Below is a small trained network, with its code and all its weights. Each question gives an input and a target symbol and asks what happens when units are switched off, that is, made to give their printed mean instead of their output.

import numpy as np


def w(rows, s, z=0):
    codes = np.array(rows[::2]) - 128.0
    scale = np.full(codes.shape[1], s)
    scale[-1] = z or s
    return codes * scale


def norm(h):
    return h / np.sqrt((h * h).mean(-1, keepdims=True) + 1e-5)


def f(y):
    return y / 2 * (1 + np.tanh(0.7978845608 * (y + 0.044715 * y**3)))


def softmax(a):
    e = np.exp(a - a.max(-1, keepdims=True))
    return e / e.sum(-1, keepdims=True)


def log_softmax(a):
    a = a - a.max(-1, keepdims=True)
    return a - np.log(np.exp(a).sum(-1, keepdims=True))


def net(x, mask):
    ids = ['ΔΘΞΠΣΨαβγεζημτφω'.index(c) for c in x.split()]
    T = len(ids)
    res = E[ids] + P[:T]
    r = norm(res)
    for j in range(3):
        rows = slice(2 * j, 2 * j + 2)
        q, k, v = (r @ M[0][rows].T for M in (Q, K, V))
        z = softmax(np.where(np.tri(T) > 0, q @ k.T / 2**0.5, -1e9)) @ v
        o = O[0][rows]
        res = res + np.where(mask[j], z, o[:, -1]) @ o[:, :-1]
    y = f(norm(res) @ A[0][:, :-1].T + A[0][:, -1])
    res = res + np.where(mask[3:19], y, B[0][:, -1]) @ B[0][:, :-1]
    return log_softmax(norm(res)[-1] @ U[:, :-1].T + U[:, -1])


Q, K, V, O, A, B = {}, {}, {}, {}, {}, {}
E = w([
[248,96,143,218],'Δ',
[146,149,74,44],'Θ',
[205,169,122,111],'Ξ',
[149,113,129,147],'Π',
[128,150,122,105],'Σ',
[234,56,101,163],'Ψ',
[219,138,161,134],'α',
[155,152,158,160],'β',
[188,194,142,138],'γ',
[185,125,137,106],'ε',
[137,136,143,124],'ζ',
[150,122,155,137],'η',
[107,86,5,96],'μ',
[34,176,200,108],'τ',
[173,107,148,124],'φ',
[210,115,140,116],'ω',
],0.011)
P = w([
[113,169,143,102],'0',
[120,254,99,100],'1',
[126,42,225,135],'2',
[180,83,85,220],'3',
[112,239,94,111],'4',
[114,29,224,141],'5',
],0.0062)
Q[0] = w([
[227,100,171,135],'h1',
[100,251,216,48],'h1',
[71,222,188,88],'h2',
[176,139,151,81],'h2',
[123,39,249,151],'h3',
[116,12,59,75],'h3',
],0.014)
K[0] = w([
[147,124,204,105],'h1',
[170,237,94,141],'h1',
[122,252,130,139],'h2',
[161,137,97,95],'h2',
[97,49,232,164],'h3',
[93,60,89,111],'h3',
],0.018)
V[0] = w([
[195,116,39,124],'h1',
[154,99,110,254],'h1',
[165,66,133,112],'h2',
[179,131,207,47],'h2',
[144,119,200,133],'h3',
[146,185,54,132],'h3',
],0.0099)
O[0] = w([
[174,129,100,6,141],'h1',
[205,244,134,106,53],'h1',
[89,74,70,74,139],'h2',
[163,135,1,219,254],'h2',
[179,166,152,143,163],'h3',
[91,29,136,76,145],'h3',
],0.0064,0.0051)
A[0] = w([
[103,95,123,154,83],'n1',
[104,204,113,135,90],'n2',
[104,154,63,155,16],'n3',
[119,112,143,142,108],'n4',
[101,125,126,109,181],'n5',
[90,114,116,165,18],'n6',
[161,116,191,179,106],'n7',
[6,187,132,120,79],'n8',
[148,83,223,139,167],'n9',
[53,154,71,107,184],'n10',
[86,126,94,97,177],'n11',
[133,113,111,137,102],'n12',
[120,181,118,126,101],'n13',
[65,169,134,131,8],'n14',
[64,163,203,100,149],'n15',
[91,114,165,105,108],'n16',
],0.012,0.0014)
B[0] = w([
[131,130,150,85,150],'n1',
[52,109,131,97,160],'n2',
[101,138,190,122,187],'n3',
[144,134,125,109,120],'n4',
[135,161,147,155,145],'n5',
[105,132,119,106,138],'n6',
[176,98,164,139,251],'n7',
[66,128,9,165,151],'n8',
[164,149,154,23,140],'n9',
[129,203,174,154,229],'n10',
[162,131,157,172,221],'n11',
[135,108,136,130,160],'n12',
[92,130,133,74,141],'n13',
[87,98,84,167,108],'n14',
[80,110,155,241,134],'n15',
[170,161,158,158,122],'n16',
],0.014,0.003)
U = w([
[156,101,142,169,121],'Δ',
[136,247,133,149,161],'Θ',
[170,184,95,84,57],'Ξ',
[158,157,199,181,54],'Π',
[110,145,140,212,150],'Σ',
[104,28,67,116,147],'Ψ',
[145,132,90,130,66],'α',
[82,98,198,143,239],'β',
[93,128,136,44,252],'γ',
[165,130,113,153,80],'ε',
[124,152,111,173,180],'ζ',
[156,90,199,66,106],'η',
[117,160,45,69,180],'μ',
[87,124,111,164,159],'τ',
[149,92,107,163,66],'φ',
[151,105,81,123,111],'ω',
],0.015,0.0037)

Each question gives the input, a string of symbols that net reads in full, and the target symbol t.
The units are the heads (2 rows each of Q, K, V and O) and the neurons (one row each of A and B). Each row of codes is followed by its name. A weight is (code - 128) times the scale printed after its matrix; where a second scale follows, it is the last column's (O, A, B and U).
mask holds one flag per unit, heads first, then neurons. A switched-off unit (its flag False) gives its mean, the last column of its rows in O or B, instead of its output. The means were averaged over made-up inputs and are rounded, as every weight is.
A unit's drop is (log p(t) with every unit on - log p(t) with that unit switched off) / (log p(t) with every unit on - log p(t) with every unit switched off).
The circuit of an input: a set's keep is (log p(t) with only the set's units on - log p(t) with every unit switched off) / (log p(t) with every unit on - log p(t) with every unit switched off). Starting from the 12 units with the biggest drops (on a tie, the unit counted first), units are removed one at a time, each time the one whose removal leaves the highest keep (on an exact tie, the one counted first), for as long as the keep stays at least 0.8.
circuit, biggest first: the units of the circuit, biggest drop first
most important unit: the unit with the biggest drop
k most important neurons: the k neurons with the biggest drops, biggest first
drop of u: that unit's drop, to one decimal
input Σ Θ γ Σ, target η: circuit, biggest first	h2
input Ψ Ψ Θ ω, target Ψ: circuit, biggest first	h1; h2
input Θ β Θ γ, target Ψ: circuit, biggest first	h1; h3
input μ τ Θ Δ Π, target Π: 2 most important neurons	n15; n16
input Θ τ Θ β, target Ψ: circuit, biggest first	h1; n10
input τ φ η Θ, target Σ: 3 most important neurons	n10; n3; n7
input μ Θ τ, target Σ: 2 most important neurons	n15; n8
input ζ η Ξ μ β Ξ, target η: 2 most important neurons	n9; n7
input Σ Ψ Ψ μ, target μ: 2 most important neurons	n7; n10
input Σ η Θ Ξ, target Ψ: drop of h1	0.2
input γ η Θ α Θ, target Θ: drop of n15	0.1
input Ψ φ Θ Ψ, target Ψ: drop of h1	0.2
input μ β Θ β, target Ψ: drop of n1	0.0
input μ Δ Ξ, target η: most important unit	h2
